Small tables with named rows and columns. After each table, cells are looked up by row and column.

Far:
,Giv,Vefusif
Lased,48,200
Gug,59,73
Som,39,163
Fen,139,76
Takip,129,182
Vunuvit,86,80
Lutu,126,15

Lutu, Giv => 126
Som, Vefusif => 163
Vunuvit, Giv => 86
Gug, Giv => 59
Gug, Vefusif => 73
Som, Giv => 39
Takip, Giv => 129
Takip, Vefusif => 182
Vunuvit, Vefusif => 80
Lased, Giv => 48
Fen, Vefusif => 76
Lased, Vefusif => 200
Fen, Giv => 139
Lutu, Vefusif => 15
Which row has the largest Vefusif? Lased

Table Bigebek
,Gisevem,Las,Dopuda,Doru
Mis,147,175,105,73
Gik,179,193,43,48
Fase,48,23,184,169
Tak,125,154,77,50
Biki,62,88,173,136
Peg,121,42,185,100
Kaver,92,68,169,162
Zef,119,65,152,144
Bimagu,40,53,169,126
Gobib,125,75,107,71

Tak, Doru: 50
Zef, Dopuda: 152
Kaver, Gisevem: 92
Tak, Gisevem: 125
Gobib, Doru: 71
Biki, Gisevem: 62
Fase, Gisevem: 48
Zef, Las: 65
Bimagu, Gisevem: 40
Kaver, Las: 68

Gozodo:
	Vuzaket	Zagum	Dagira	Pigugir
Vogebi	476	530	337	706
Gib	176	299	990	165
Muvab	967	974	777	546
Riromu	507	486	293	458

Muvab, Zagum: 974
Vogebi, Dagira: 337
Gib, Dagira: 990
Riromu, Dagira: 293
Vogebi, Vuzaket: 476
Gib, Vuzaket: 176
Riromu, Zagum: 486
Riromu, Vuzaket: 507
Muvab, Pigugir: 546
Gib, Zagum: 299
Muvab, Dagira: 777

Table Pib
|  | Temol | Bofe | Bibe | Fufuvol |
|---|---|---|---|---|
| Sem | 381 | 418 | 421 | 403 |
| Kofemep | 136 | 566 | 811 | 81 |
| Kad | 659 | 257 | 34 | 738 |
| Nuse | 139 | 574 | 819 | 83 |
| Vosetek | 136 | 575 | 819 | 74 |
| Sud | 153 | 570 | 806 | 89 |
| Niz | 552 | 368 | 266 | 561 |
| Vez | 146 | 576 | 816 | 83 |
| Tur | 199 | 525 | 730 | 161 |
| Tavizit | 601 | 275 | 105 | 677 |
| Gosuk | 512 | 320 | 210 | 607 |

Tur, Bofe => 525
Kofemep, Fufuvol => 81
Sud, Bibe => 806
Sud, Bofe => 570
Tavizit, Temol => 601
Niz, Temol => 552
Kad, Fufuvol => 738
Vez, Fufuvol => 83
Sem, Bofe => 418
Sud, Temol => 153
Vez, Bibe => 816
Vosetek, Bofe => 575
Sem, Temol => 381
Kad, Temol => 659
Gosuk, Bibe => 210
Vez, Bofe => 576
Sem, Fufuvol => 403

Table Ronik
|  | Kegivu | Zovoge | Sokes |
|---|---|---|---|
| Kifis | 0.889 | 0.744 | -0.255 |
| Dozazun | 0.676 | -0.287 | 0.245 |
| Sodilag | 0.134 | -0.026 | 0.025 |
| Tolimut | 0.703 | -0.646 | 0.192 |
| Suzomi | 0.015 | -0.413 | -0.638 |
| Dat | -0.258 | -0.500 | -0.409 |
| Sarir | 0.682 | 0.101 | 0.644 |
| Vak | -0.444 | 0.626 | 0.624 |

Kegivu of Sarir is 0.682
Sokes of Sodilag is 0.025
Zovoge of Dat is -0.500
Zovoge of Vak is 0.626
Zovoge of Tolimut is -0.646
Kegivu of Dozazun is 0.676
Sokes of Dozazun is 0.245
Kegivu of Suzomi is 0.015
Kegivu of Sodilag is 0.134
Zovoge of Dozazun is -0.287
Zovoge of Sarir is 0.101
Sokes of Sarir is 0.644
Sokes of Dat is -0.409
Kegivu of Dat is -0.258
Sokes of Suzomi is -0.638
Zovoge of Suzomi is -0.413
Sokes of Vak is 0.624
Zovoge of Kifis is 0.744
Sokes of Tolimut is 0.192
Kegivu of Vak is -0.444
Which row has the largest Sokes? Sarir

Zizubit:
fields: Tig, Nemizum, Gopabi, Bub
Rotera: [39.23, 24.35, 65.98, 63.93]
Bevated: [31.35, 74.32, 9.67, 32.81]
Dis: [33.59, 20.69, 42.93, 77.16]
Bon: [28.57, 60.05, 27.73, 29.21]
Tir: [72.27, 28.81, 8.11, 84.12]
Nad: [32.01, 46.15, 4.26, 53.88]
Gelok: [50.77, 41.13, 35.54, 27.76]

Nad, Gopabi => 4.26
Bevated, Gopabi => 9.67
Nad, Bub => 53.88
Gelok, Bub => 27.76
Tir, Nemizum => 28.81
Dis, Gopabi => 42.93
Bevated, Nemizum => 74.32
Bon, Gopabi => 27.73
Dis, Nemizum => 20.69
Tir, Bub => 84.12
Nad, Nemizum => 46.15
Bevated, Tig => 31.35
Nad, Tig => 32.01
Dis, Tig => 33.59
Dis, Bub => 77.16
Rotera, Gopabi => 65.98
Bevated, Bub => 32.81

Tusoti =
         Fidave  Debure   Mikek     Guk  Zosutep
Zeresit  -1.221   2.270   1.502  -5.280    0.853
Rosag     0.403  -3.150  -7.154   0.027   -1.842
Tesid     1.224  -2.355  -0.914   6.001   -0.885
Sos      -1.531   2.320   0.198  -7.208    0.722
Bidob    -0.285   2.791   7.464   1.177    1.693
Dumu     -0.238   2.626   7.188   1.323    1.609
Mefo      0.104   1.859   6.487   2.786    1.287
Fupifo   -1.240   2.359   1.684  -5.315    0.902
Las      -0.172   2.462   7.004   1.587    1.536
Nunedef   1.427  -2.420  -0.154   7.236   -0.819
Roz       0.420  -2.982  -6.571   0.292   -1.723

What is the Zosutep of Sos in Tusoti?
0.722
What is the Debure of Roz in Tusoti?
-2.982
What is the Guk of Bidob in Tusoti?
1.177
What is the Mikek of Las in Tusoti?
7.004
What is the Zosutep of Fupifo in Tusoti?
0.902
What is the Guk of Zeresit in Tusoti?
-5.280
What is the Fidave of Zeresit in Tusoti?
-1.221
What is the Fidave of Las in Tusoti?
-0.172
What is the Fidave of Bidob in Tusoti?
-0.285
What is the Guk of Sos in Tusoti?
-7.208
What is the Debure of Dumu in Tusoti?
2.626
What is the Fidave of Sos in Tusoti?
-1.531
What is the Zosutep of Rosag in Tusoti?
-1.842
What is the Zosutep of Nunedef in Tusoti?
-0.819
What is the Fidave of Tesid in Tusoti?
1.224
What is the Debure of Sos in Tusoti?
2.320
What is the Zosutep of Mefo in Tusoti?
1.287
What is the Mikek of Tesid in Tusoti?
-0.914
What is the Debure of Rosag in Tusoti?
-3.150

